Below are the code and all the weights of a small trained network. Each question names an input and a target symbol and asks about switching units off, where a switched-off unit gives its printed mean instead of its output.

import numpy as np


def w(rows, s, z=0):
    codes = np.array(rows[::2]) - 128.0
    scale = np.full(codes.shape[1], s)
    scale[-1] = z or s
    return codes * scale


def norm(h):
    return h / np.sqrt((h * h).mean(-1, keepdims=True) + 1e-5)


def f(y):
    return y / 2 * (1 + np.tanh(0.7978845608 * (y + 0.044715 * y**3)))


def softmax(a):
    e = np.exp(a - a.max(-1, keepdims=True))
    return e / e.sum(-1, keepdims=True)


def log_softmax(a):
    a = a - a.max(-1, keepdims=True)
    return a - np.log(np.exp(a).sum(-1, keepdims=True))


def net(x, mask):
    ids = ['αβγδεζηλμξπστφψω'.index(c) for c in x.split()]
    T = len(ids)
    res = E[ids] + P[:T]
    q, k, v = (norm(res) @ M[0].T for M in (Q, K, V))
    z = softmax(np.where(np.tri(T) > 0, q @ k.T / 3**0.5, -1e9)) @ v
    res = res + np.where(mask[0], z, O[0][:, -1]) @ O[0][:, :-1]
    y = f(norm(res) @ A[0][:, :-1].T + A[0][:, -1])
    res = res + np.where(mask[1:13], y, B[0][:, -1]) @ B[0][:, :-1]
    return log_softmax(norm(res)[-1] @ U[:, :-1].T + U[:, -1])


Q, K, V, O, A, B = {}, {}, {}, {}, {}, {}
E = w([
[109,123,137],'α',
[141,92,135],'β',
[4,112,58],'γ',
[102,126,138],'δ',
[52,86,143],'ε',
[52,50,153],'ζ',
[158,146,126],'η',
[160,142,136],'λ',
[110,127,141],'μ',
[160,138,124],'ξ',
[97,129,146],'π',
[141,160,123],'σ',
[157,145,125],'τ',
[163,149,122],'φ',
[217,61,148],'ψ',
[147,167,143],'ω',
],0.022)
P = w([
[254,156,12],'0',
[149,153,200],'1',
[155,159,197],'2',
[163,158,196],'3',
[164,166,201],'4',
[166,160,202],'5',
[175,164,193],'6',
],0.0029)
Q[0] = w([
[46,175,172],'h1',
[48,194,246],'h1',
[118,138,244],'h1',
],0.011)
K[0] = w([
[97,139,69],'h1',
[89,137,27],'h1',
[173,83,1],'h1',
],0.0099)
V[0] = w([
[140,255,198],'h1',
[72,152,65],'h1',
[144,143,36],'h1',
],0.0041)
O[0] = w([
[96,46,151,5],'h1',
[237,90,147,63],'h1',
[159,125,3,254],'h1',
],0.0058,0.00084)
A[0] = w([
[133,70,87,124],'n1',
[58,132,77,142],'n2',
[83,116,82,140],'n3',
[186,76,167,144],'n4',
[36,128,112,117],'n5',
[137,108,131,96],'n6',
[127,114,248,2],'n7',
[127,123,98,130],'n8',
[137,228,106,213],'n9',
[117,231,99,94],'n10',
[101,56,76,86],'n11',
[93,53,156,114],'n12',
],0.012,0.0059)
B[0] = w([
[3,53,135,135],'n1',
[138,215,252,144],'n2',
[85,237,198,128],'n3',
[69,222,53,234],'n4',
[237,95,202,173],'n5',
[120,120,133,120],'n6',
[6,136,168,165],'n7',
[113,142,179,120],'n8',
[91,229,58,253],'n9',
[190,88,81,165],'n10',
[49,117,108,129],'n11',
[216,68,7,185],'n12',
],0.0052,0.0055)
U = w([
[168,203,31,179],'α',
[161,212,155,69],'β',
[101,145,114,4],'γ',
[76,119,112,35],'δ',
[31,127,165,116],'ε',
[92,132,164,63],'ζ',
[153,107,171,84],'η',
[144,103,198,171],'λ',
[47,40,28,172],'μ',
[153,129,173,52],'ξ',
[60,8,142,162],'π',
[221,34,86,233],'σ',
[137,110,156,63],'τ',
[144,111,153,27],'φ',
[128,169,228,83],'ψ',
[85,36,201,166],'ω',
],0.016,0.0034)

Each question gives the input, a string of symbols that net reads in full, and the target symbol t.
The units are the heads (3 rows each of Q, K, V and O) and the neurons (one row each of A and B). Each row of codes is followed by its name. A weight is (code - 128) times the scale printed after its matrix; where a second scale follows, it is the last column's (O, A, B and U).
mask holds one flag per unit, heads first, then neurons. A switched-off unit (its flag False) gives its mean, the last column of its rows in O or B, instead of its output. The means were averaged over made-up inputs and are rounded, as every weight is.
A unit's drop is (log p(t) with every unit on - log p(t) with that unit switched off) / (log p(t) with every unit on - log p(t) with every unit switched off).
The circuit of an input: a set's keep is (log p(t) with only the set's units on - log p(t) with every unit switched off) / (log p(t) with every unit on - log p(t) with every unit switched off). Starting from the 12 units with the biggest drops (on a tie, the unit counted first), units are removed one at a time, each time the one whose removal leaves the highest keep (on an exact tie, the one counted first), for as long as the keep stays at least 0.8.
circuit, biggest first: the units of the circuit, biggest drop first
unit that matters most: the unit with the biggest drop
top k neurons: the k neurons with the biggest drops, biggest first
drop of u: that unit's drop, to one decimal
input σ α α ξ η α, target σ: circuit, biggest first	[n12 h1 n5]
input ψ α λ α α ε μ, target ψ: circuit, biggest first	[n4 n5]
input ε λ β, target μ: top 2 neurons	[n12 n4]
input π α η α, target π: circuit, biggest first	[h1 n7 n9 n12]
input α φ α α α π, target α: circuit, biggest first	[h1]
input ψ α π, target ψ: circuit, biggest first	[n5 n4]
input ω α α ω α, target ω: circuit, biggest first	[h1 n9]
input μ λ γ α α, target μ: circuit, biggest first	[h1 n7 n12 n2]
input μ ε δ, target μ: circuit, biggest first	[h1 n12 n7]
input ω η λ ψ ε α, target ω: circuit, biggest first	[n9 n4]
input σ ψ μ ε, target ω: top 2 neurons	[n5 n2]
input α η λ β, target μ: top 2 neurons	[n4 n12]
input σ μ α α α α, target σ: top 3 neurons	[n12 n5 n9]
input ζ λ λ μ ε, target ω: unit that matters most	n5
input μ α β α α α μ, target μ: drop of h1	1.7
input ψ α τ λ α α, target ψ: drop of n8	0.0
input β λ α α, target β: drop of n9	0.2
